Below are the code and all the weights of a small trained network. Each question names an input and a class and asks about switching units off, where a switched-off unit gives its printed mean instead of its output.

import numpy as np


def w(rows, s, z=0):
    codes = np.array(rows[::2]) - 128.0
    scale = np.full(codes.shape[1], s)
    scale[-1] = z or s
    return codes * scale


def norm(h):
    return h / np.sqrt((h * h).mean(-1, keepdims=True) + 1e-5)


def f(y):
    return np.maximum(y, 0)


def log_softmax(a):
    a = a - a.max(-1, keepdims=True)
    return a - np.log(np.exp(a).sum(-1, keepdims=True))


def net(x, mask):
    res = np.array(x, float).reshape(1, 8) / 4 @ E
    u = 0
    for l in range(2):
        y = f(norm(res) @ A[l][:, :-1].T + A[l][:, -1])
        res = res + np.where(mask[u : u + 9], y, B[l][:, -1]) @ B[l][:, :-1]
        u += 9
    return log_softmax(norm(res)[-1] @ U[:, :-1].T + U[:, -1])


A, B = {}, {}
E = w([
[121,130,134],'x0',
[116,125,129],'x1',
[127,127,126],'x2',
[27,129,224],'x3',
[115,120,118],'x4',
[135,133,134],'x5',
[18,123,225],'x6',
[207,6,255],'x7',
],0.0044)
A[0] = w([
[113,111,2,189],'L0N1',
[179,231,148,3],'L0N2',
[122,94,77,64],'L0N3',
[130,110,130,30],'L0N4',
[53,201,155,61],'L0N5',
[126,117,118,74],'L0N6',
[123,139,115,32],'L0N7',
[132,136,54,15],'L0N8',
[224,124,202,151],'L0N9',
],0.0049,0.0017)
B[0] = w([
[173,190,206,253],'L0N1',
[110,203,91,137],'L0N2',
[139,133,150,144],'L0N3',
[128,123,122,128],'L0N4',
[54,163,28,200],'L0N5',
[133,127,133,128],'L0N6',
[153,112,132,128],'L0N7',
[142,185,123,169],'L0N8',
[2,54,93,213],'L0N9',
],0.0099,0.0028)
A[1] = w([
[185,2,85,89],'L1N1',
[165,84,45,123],'L1N2',
[78,17,146,41],'L1N3',
[131,117,166,103],'L1N4',
[84,140,62,2],'L1N5',
[193,82,43,148],'L1N6',
[81,35,114,82],'L1N7',
[69,149,49,27],'L1N8',
[126,204,51,105],'L1N9',
],0.0077,0.0024)
B[1] = w([
[14,183,64,215],'L1N1',
[76,160,95,172],'L1N2',
[238,132,101,247],'L1N3',
[158,144,126,150],'L1N4',
[128,139,178,161],'L1N5',
[47,153,87,190],'L1N6',
[211,155,98,227],'L1N7',
[130,142,192,190],'L1N8',
[194,4,176,252],'L1N9',
],0.013,0.0037)
U = w([
[213,123,37,94],'0',
[169,113,238,45],'1',
[7,158,92,254],'2',
],0.011,0.00069)

Each question gives the input, the list of numbers given to net, and the class t.
The units are the neurons (one row each of A and B). Each row of codes is followed by its name. A weight is (code - 128) times the scale printed after its matrix; where a second scale follows, it is the last column's (A, B and U).
mask holds one flag per neuron, layer by layer. A switched-off neuron (its flag False) gives its mean, the last column of its row in B, instead of its output. The means were averaged over made-up inputs and are rounded, as every weight is.
A unit's drop is (log p(t) with every unit on - log p(t) with that unit switched off) / (log p(t) with every unit on - log p(t) with every unit switched off).
The circuit of an input: a set's keep is (log p(t) with only the set's units on - log p(t) with every unit switched off) / (log p(t) with every unit on - log p(t) with every unit switched off). Starting from the 12 units with the biggest drops (on a tie, the unit counted first), units are removed one at a time, each time the one whose removal leaves the highest keep (on an exact tie, the one counted first), for as long as the keep stays at least 0.8.
units of the circuit, in order: the units of the circuit, biggest drop first
most important unit: the unit with the biggest drop
top k neurons: the k neurons with the biggest drops, biggest first
k most important neurons of layer l: the k neurons of layer l with the biggest drops, biggest first
drop when u is switched off: that unit's drop, to one decimal
input [-1,7,1,-1,2,-7,8,6], class 0: units of the circuit, in order	L1N3; L0N1; L1N7
input [8,6,-6,6,6,3,-5,-7], class 1: top 2 neurons	L1N9; L1N1
input [5,2,-5,-6,6,6,-2,8], class 2: units of the circuit, in order	L1N1; L1N6
input [-6,-7,-1,4,-4,4,-3,0], class 1: top 3 neurons	L1N8; L0N2; L1N1
input [-5,0,2,8,2,7,-2,4], class 0: top 2 neurons	L1N3; L0N1
input [6,0,7,-4,0,-7,-1,7], class 2: 4 most important neurons of layer 1	L1N1; L1N9; L1N6; L1N2
input [-5,-6,-2,5,3,-4,-4,5], class 0: most important unit	L1N3
input [1,6,-2,5,4,-7,0,-3], class 1: top 2 neurons	L1N1; L1N8
input [2,7,4,-7,7,3,-5,1], class 2: top 2 neurons	L1N6; L1N3
input [3,-6,-4,8,6,1,-5,-8], class 1: 3 most important neurons of layer 1	L1N9; L1N1; L1N6
input [-3,-7,2,-8,8,8,0,7], class 2: drop when L1N1 is switched off	0.5
input [3,1,-1,7,-5,3,-2,-2], class 1: drop when L1N6 is switched off	0.2
input [2,-8,7,0,-3,7,-5,6], class 2: drop when L1N6 is switched off	0.1
input [0,-7,6,-7,7,-3,-1,7], class 2: top neuron	L1N1
